Each row is followed by roughly how far along a hidden order it lies, from 0 to 30. A new part has a new order.
-1,9,-12,4,14,11,-9,4,4,1,12,26,-6,-4,1,-6,-6,-10,8,6,-5,13,2,8,-8
0
-3,-17,-3,-4,-1,5,-31,-8,1,12,-2,-10,-14,2,4,10,-25,24,-2,10,-13,2,3,-22,-3
15
5,-15,21,8,-1,-4,-43,-10,-2,2,-21,-12,-15,16,0,9,-30,20,-5,7,-9,-5,-2,-11,6
26
0,-10,-3,3,2,4,-38,-10,-1,8,-6,-11,-14,2,5,11,-28,17,-7,11,-11,2,2,-13,-1
18
-6,2,-4,13,7,14,-21,5,-1,3,8,25,-13,4,-2,-6,-21,2,18,11,-14,8,10,10,-5
2
-2,41,25,3,6,-2,9,9,-5,-12,-9,-6,-11,16,8,-6,-6,-51,5,0,-2,3,-4,8,6
23
6,-3,-7,4,18,12,-26,4,3,-1,6,20,-5,-3,-4,-5,-20,3,6,9,-7,14,1,6,-4
0
-2,-9,31,5,-1,-8,-29,-1,-8,-5,-27,-11,-15,17,0,6,-21,18,0,4,-7,-15,1,-4,14
30
-2,-10,24,2,0,-9,-15,2,-6,-5,-28,-14,-13,10,1,6,-13,14,0,4,-5,-14,-2,-8,13
30
6,-14,2,4,-1,-2,-40,-17,0,6,-12,-10,-13,14,1,10,-27,20,-8,6,-5,-4,-1,-11,0
24
-4,17,19,7,3,3,2,18,-4,-14,-4,14,-9,3,-6,-9,-8,-3,15,4,0,-1,2,12,4
13
4,4,-7,9,18,13,-34,6,5,-1,8,29,-12,-2,0,-6,-21,-6,11,12,-7,14,4,4,-5
0
-7,-8,-1,7,-12,1,8,6,-1,12,9,25,5,5,-13,-9,18,12,19,-2,3,-6,10,16,-3
8
9,-8,-13,-1,13,10,-18,5,12,-1,7,9,9,-9,-7,-2,-6,1,-2,2,1,11,-2,-2,-1
2
2,21,24,4,-5,-1,-4,2,-2,-7,-2,8,-1,12,-8,-9,-8,-5,15,0,6,-5,2,15,4
16
9,-16,-12,3,13,9,-24,3,13,0,6,15,7,-5,-7,-3,-13,1,1,2,-4,11,0,2,-3
1
0,3,-9,8,14,13,-25,2,7,3,9,27,-9,1,-1,-6,-17,-1,9,9,-8,12,2,7,-6
0
-3,-10,-10,-3,7,6,-7,2,0,4,3,-7,-6,-8,6,7,-7,17,-10,6,-8,6,-1,-15,-2
13
-4,-13,-8,6,4,7,-25,1,-2,5,-3,-9,-17,0,3,8,-14,25,-2,11,-15,6,2,-16,-2
13
7,-3,-7,5,17,10,-30,0,12,2,7,20,-3,-1,-5,-3,-22,2,7,7,-7,12,2,4,-3
0
6,-9,9,2,0,-5,-30,-8,-1,-1,-20,-11,-10,9,2,9,-25,12,-7,4,-6,-4,-5,-10,4
26
-1,-15,-1,6,8,5,-36,-8,0,4,-8,-14,-17,4,8,10,-32,15,0,11,-13,5,1,-15,0
18
7,-15,11,6,1,-2,-41,-13,-1,3,-14,-15,-14,14,1,10,-30,18,-6,7,-8,-2,-4,-8,5
25
-14,9,-4,8,10,9,-6,18,-2,-6,7,29,-7,-6,2,-9,-3,-9,17,6,-6,7,7,7,0
4
6,-15,0,2,-1,-3,-26,-18,1,9,-4,-12,-7,5,4,10,-25,14,-8,5,-3,-1,-2,-11,-1
22
-2,-8,-12,-1,8,5,-15,2,0,0,3,-11,-9,-9,6,8,-7,9,-4,5,-10,12,-2,-16,0
13
4,-1,-15,4,9,11,-7,-6,7,11,13,26,0,-1,-4,-5,-8,4,7,5,-4,9,4,9,-9
0
7,-15,-6,5,10,12,-34,4,11,3,3,0,1,1,-11,-1,-23,16,4,7,-6,15,3,-4,0
2
-2,20,20,7,3,0,-4,13,-4,-16,-6,6,-5,8,-5,-11,-5,-10,15,2,2,1,1,11,6
14
-4,-13,-10,6,2,8,-45,1,-1,4,-2,-11,-15,-3,2,8,-33,25,-3,10,-13,5,2,-15,0
11
-14,-3,15,18,-3,9,-28,18,-5,4,-2,30,-18,14,-11,-9,-18,21,29,11,-13,-3,14,13,2
7
4,-7,25,7,4,-3,-41,2,-5,-3,-25,-13,-22,13,4,6,-31,14,-5,7,-9,-3,-6,-12,10
27
-6,21,20,5,-5,-8,-1,-8,-3,2,-8,-11,-7,28,6,0,-20,-3,13,0,-3,-11,3,3,2
27
-1,26,32,7,1,-3,-14,3,-5,-12,-11,5,-13,23,-2,-7,-21,-9,14,4,-2,-4,2,6,5
20
-12,12,-3,9,11,10,-12,16,-4,-6,5,28,-11,-1,2,-7,-4,-16,16,9,-8,10,7,6,-2
3
-4,10,13,5,3,2,-5,22,-6,-13,-5,16,-7,2,-6,-10,-4,-5,16,2,-3,0,3,13,4
12
-3,-7,-11,2,8,6,-24,1,-2,0,-3,-13,-14,-4,9,11,-14,8,-7,10,-12,12,-1,-17,0
16
-3,5,-3,8,5,11,-8,1,0,4,13,32,-8,0,-4,-8,-12,5,15,8,-6,3,9,9,-7
1
-3,31,28,11,-2,-6,-13,-4,-4,-1,-10,-5,-14,30,2,-2,-17,1,11,4,-2,-9,2,6,3
24
2,-9,9,4,4,-2,-25,-4,-1,-3,-17,-16,-16,6,6,9,-18,8,-11,5,-6,1,-4,-13,5
25
